Below is a small trained network, with its code and all its weights. Each question gives an input and a class and asks what happens when units are switched off, that is, made to give their printed mean instead of their output.

import numpy as np


def w(rows, s, z=0):
    codes = np.array(rows[::2]) - 128.0
    scale = np.full(codes.shape[1], s)
    scale[-1] = z or s
    return codes * scale


def f(y):
    return np.maximum(y, 0)


def log_softmax(a):
    a = a - a.max(-1, keepdims=True)
    return a - np.log(np.exp(a).sum(-1, keepdims=True))


def net(x, mask):
    res = np.array(x, float).reshape(1, 2) / 4 @ E
    y = f(res @ A[0][:, :-1].T + A[0][:, -1])
    res = res + np.where(mask, y, B[0][:, -1]) @ B[0][:, :-1]
    return log_softmax(res[-1] @ U[:, :-1].T + U[:, -1])


A, B = {}, {}
E = w([
[245,160,125,255,177,46],'x0',
[158,224,176,111,209,156],'x1',
],0.012)
A[0] = w([
[111,134,167,65,82,98,4],'N1',
[179,176,200,80,230,173,152],'N2',
[151,126,90,121,107,149,254],'N3',
[152,72,5,174,48,156,43],'N4',
[170,107,121,157,239,107,252],'N5',
[170,162,97,161,132,67,3],'N6',
[91,163,133,121,99,179,7],'N7',
[142,137,115,223,162,65,138],'N8',
[173,100,174,167,134,139,4],'N9',
[130,189,226,107,151,128,110],'N10',
[153,148,129,164,126,116,4],'N11',
],0.011,0.0038)
B[0] = w([
[120,208,164,148,73,155,177],'N1',
[217,19,74,212,61,122,253],'N2',
[204,87,213,66,194,109,177],'N3',
[207,98,54,195,91,124,238],'N4',
[159,61,204,173,130,196,228],'N5',
[84,194,130,89,57,251,190],'N6',
[79,189,181,92,57,150,177],'N7',
[66,121,157,92,201,254,237],'N8',
[81,165,142,179,16,234,156],'N9',
[167,131,160,200,88,149,204],'N10',
[23,145,110,154,102,187,158],'N11',
],0.0082,0.011)
U = w([
[23,233,168,140,9,250,80],'0',
[200,100,59,255,21,122,160],'1',
[181,66,181,138,138,152,254],'2',
[96,153,120,130,128,69,2],'3',
[60,148,194,90,220,17,2],'4',
[61,150,153,100,150,112,2],'5',
],0.0079,0.0038)

Each question gives the input, the list of numbers given to net, and the class t.
The units are the neurons (one row each of A and B). Each row of codes is followed by its name. A weight is (code - 128) times the scale printed after its matrix; where a second scale follows, it is the last column's (A, B and U).
mask holds one flag per neuron, in row order. A switched-off neuron (its flag False) gives its mean, the last column of its row in B, instead of its output. The means were averaged over made-up inputs and are rounded, as every weight is.
A unit's drop is (log p(t) with every unit on - log p(t) with that unit switched off) / (log p(t) with every unit on - log p(t) with every unit switched off).
The circuit of an input: a set's keep is (log p(t) with only the set's units on - log p(t) with every unit switched off) / (log p(t) with every unit on - log p(t) with every unit switched off). Starting from all 11 units, units are removed one at a time, each time the one whose removal leaves the highest keep (on an exact tie, the one counted first), for as long as the keep stays at least 0.8.
units of the circuit, in order: the units of the circuit, biggest drop first
most important unit: the unit with the biggest drop
top k neurons: the k neurons with the biggest drops, biggest first
drop when u is switched off: that unit's drop, to one decimal
input [8,-8], class 0: units of the circuit, in order : (N8 N6)
input [-2,1], class 2: units of the circuit, in order : (N6 N9)
input [-3,-2], class 2: units of the circuit, in order : (N6)
input [-3,4], class 1: units of the circuit, in order : (N2 N8)
input [3,-1], class 2: top 2 neurons : (N7 N1)
input [3,2], class 2: top 2 neurons : (N4 N5)
input [4,-4], class 0: top 2 neurons : (N2 N8)
input [-3,2], class 2: top 3 neurons : (N6 N9 N8)
input [5,5], class 0: top 3 neurons : (N8 N6 N4)
input [0,4], class 1: top 2 neurons : (N2 N8)
input [-6,7], class 1: top 3 neurons : (N2 N8 N6)
input [0,1], class 2: top 2 neurons : (N4 N2)
input [-1,5], class 1: drop when N2 is switched off : 0.3
input [2,1], class 2: most important unit : N4
input [1,6], class 1: drop when N2 is switched off : 0.8
input [-4,-5], class 1: drop when N4 is switched off : 1.2
